Below are the code and all the weights of a small trained network. Each question names an input and a class and asks about switching units off, where a switched-off unit gives its printed mean instead of its output.

import numpy as np


def w(rows, s, z=0):
    codes = np.array(rows[::2]) - 128.0
    scale = np.full(codes.shape[1], s)
    scale[-1] = z or s
    return codes * scale


def f(y):
    return y / 2 * (1 + np.tanh(0.7978845608 * (y + 0.044715 * y**3)))


def log_softmax(a):
    a = a - a.max(-1, keepdims=True)
    return a - np.log(np.exp(a).sum(-1, keepdims=True))


def net(x, mask):
    res = np.array(x, float).reshape(1, 6) / 4 @ E
    y = f(res @ A[0][:, :-1].T + A[0][:, -1])
    res = res + np.where(mask, y, B[0][:, -1]) @ B[0][:, :-1]
    return log_softmax(res[-1] @ U[:, :-1].T + U[:, -1])


A, B = {}, {}
E = w([
[41,194,182,25,111],'x0',
[104,138,3,71,206],'x1',
[87,30,186,119,205],'x2',
[131,127,130,130,127],'x3',
[129,131,127,129,130],'x4',
[125,126,126,127,126],'x5',
],0.0081)
A[0] = w([
[99,127,2,84,196,203],'n0',
[151,116,227,172,46,151],'n1',
[190,238,76,129,34,100],'n2',
[56,191,187,43,124,102],'n3',
[181,245,67,139,30,104],'n4',
[94,29,187,110,189,2],'n5',
[216,50,89,220,152,24],'n6',
[30,187,190,39,110,91],'n7',
[151,112,233,174,47,139],'n8',
],0.0065,0.00091)
B[0] = w([
[219,255,188,4,206,238],'n0',
[191,232,150,21,180,232],'n1',
[10,24,206,155,188,243],'n2',
[192,85,28,202,31,238],'n3',
[27,45,209,162,180,250],'n4',
[39,53,200,170,180,200],'n5',
[192,96,29,201,26,229],'n6',
[192,89,15,212,21,255],'n7',
[205,229,166,39,187,236],'n8',
],0.0062,0.0055)
U = w([
[191,245,141,59,173,254],'0',
[171,89,35,175,33,45],'1',
[24,50,183,142,169,69],'2',
],0.012,0.00074)

Each question gives the input, the list of numbers given to net, and the class t.
The units are the neurons (one row each of A and B). Each row of codes is followed by its name. A weight is (code - 128) times the scale printed after its matrix; where a second scale follows, it is the last column's (A, B and U).
mask holds one flag per neuron, in row order. A switched-off neuron (its flag False) gives its mean, the last column of its row in B, instead of its output. The means were averaged over made-up inputs and are rounded, as every weight is.
A unit's drop is (log p(t) with every unit on - log p(t) with that unit switched off) / (log p(t) with every unit on - log p(t) with every unit switched off).
The circuit of an input: a set's keep is (log p(t) with only the set's units on - log p(t) with every unit switched off) / (log p(t) with every unit on - log p(t) with every unit switched off). Starting from all 9 units, units are removed one at a time, each time the one whose removal leaves the highest keep (on an exact tie, the one counted first), for as long as the keep stays at least 0.8.
circuit, biggest first: the units of the circuit, biggest drop first
top k neurons: the k neurons with the biggest drops, biggest first
drop of u: that unit's drop, to one decimal
input [3,-1,-2,-2,7,-1], class 1: top 2 neurons	n0, n5
input [-5,6,6,4,-5,8], class 0: top 4 neurons	n0, n2, n4, n7
input [-6,-7,0,-3,1,3], class 0: circuit, biggest first	n8
input [5,1,5,-2,1,-1], class 1: circuit, biggest first	n7, n3
input [-5,-4,-7,-8,-7,-2], class 2: circuit, biggest first	n2, n4
input [5,0,-5,-5,-7,8], class 1: top 3 neurons	n7, n3, n5
input [-4,-5,-7,-5,-1,-3], class 2: circuit, biggest first	n2, n4
input [5,8,7,6,0,-8], class 0: top 3 neurons	n0, n2, n4
input [6,-7,5,4,-4,-4], class 0: top 2 neurons	n8, n1
input [-1,4,3,1,-4,-3], class 0: top 3 neurons	n2, n4, n0
input [7,-6,1,-7,1,2], class 1: top 3 neurons	n7, n3, n0
input [-2,-3,-1,5,-6,0], class 0: top 2 neurons	n7, n3
input [-2,5,-6,1,5,-2], class 2: drop of n8	0.2
input [1,6,-7,-2,2,-5], class 2: drop of n2	0.6
input [4,-2,-7,4,-4,-6], class 2: circuit, biggest first	n2
input [3,-2,-1,-8,-1,2], class 1: drop of n7	0.1
input [-3,7,-2,-7,2,4], class 0: drop of n0	0.3
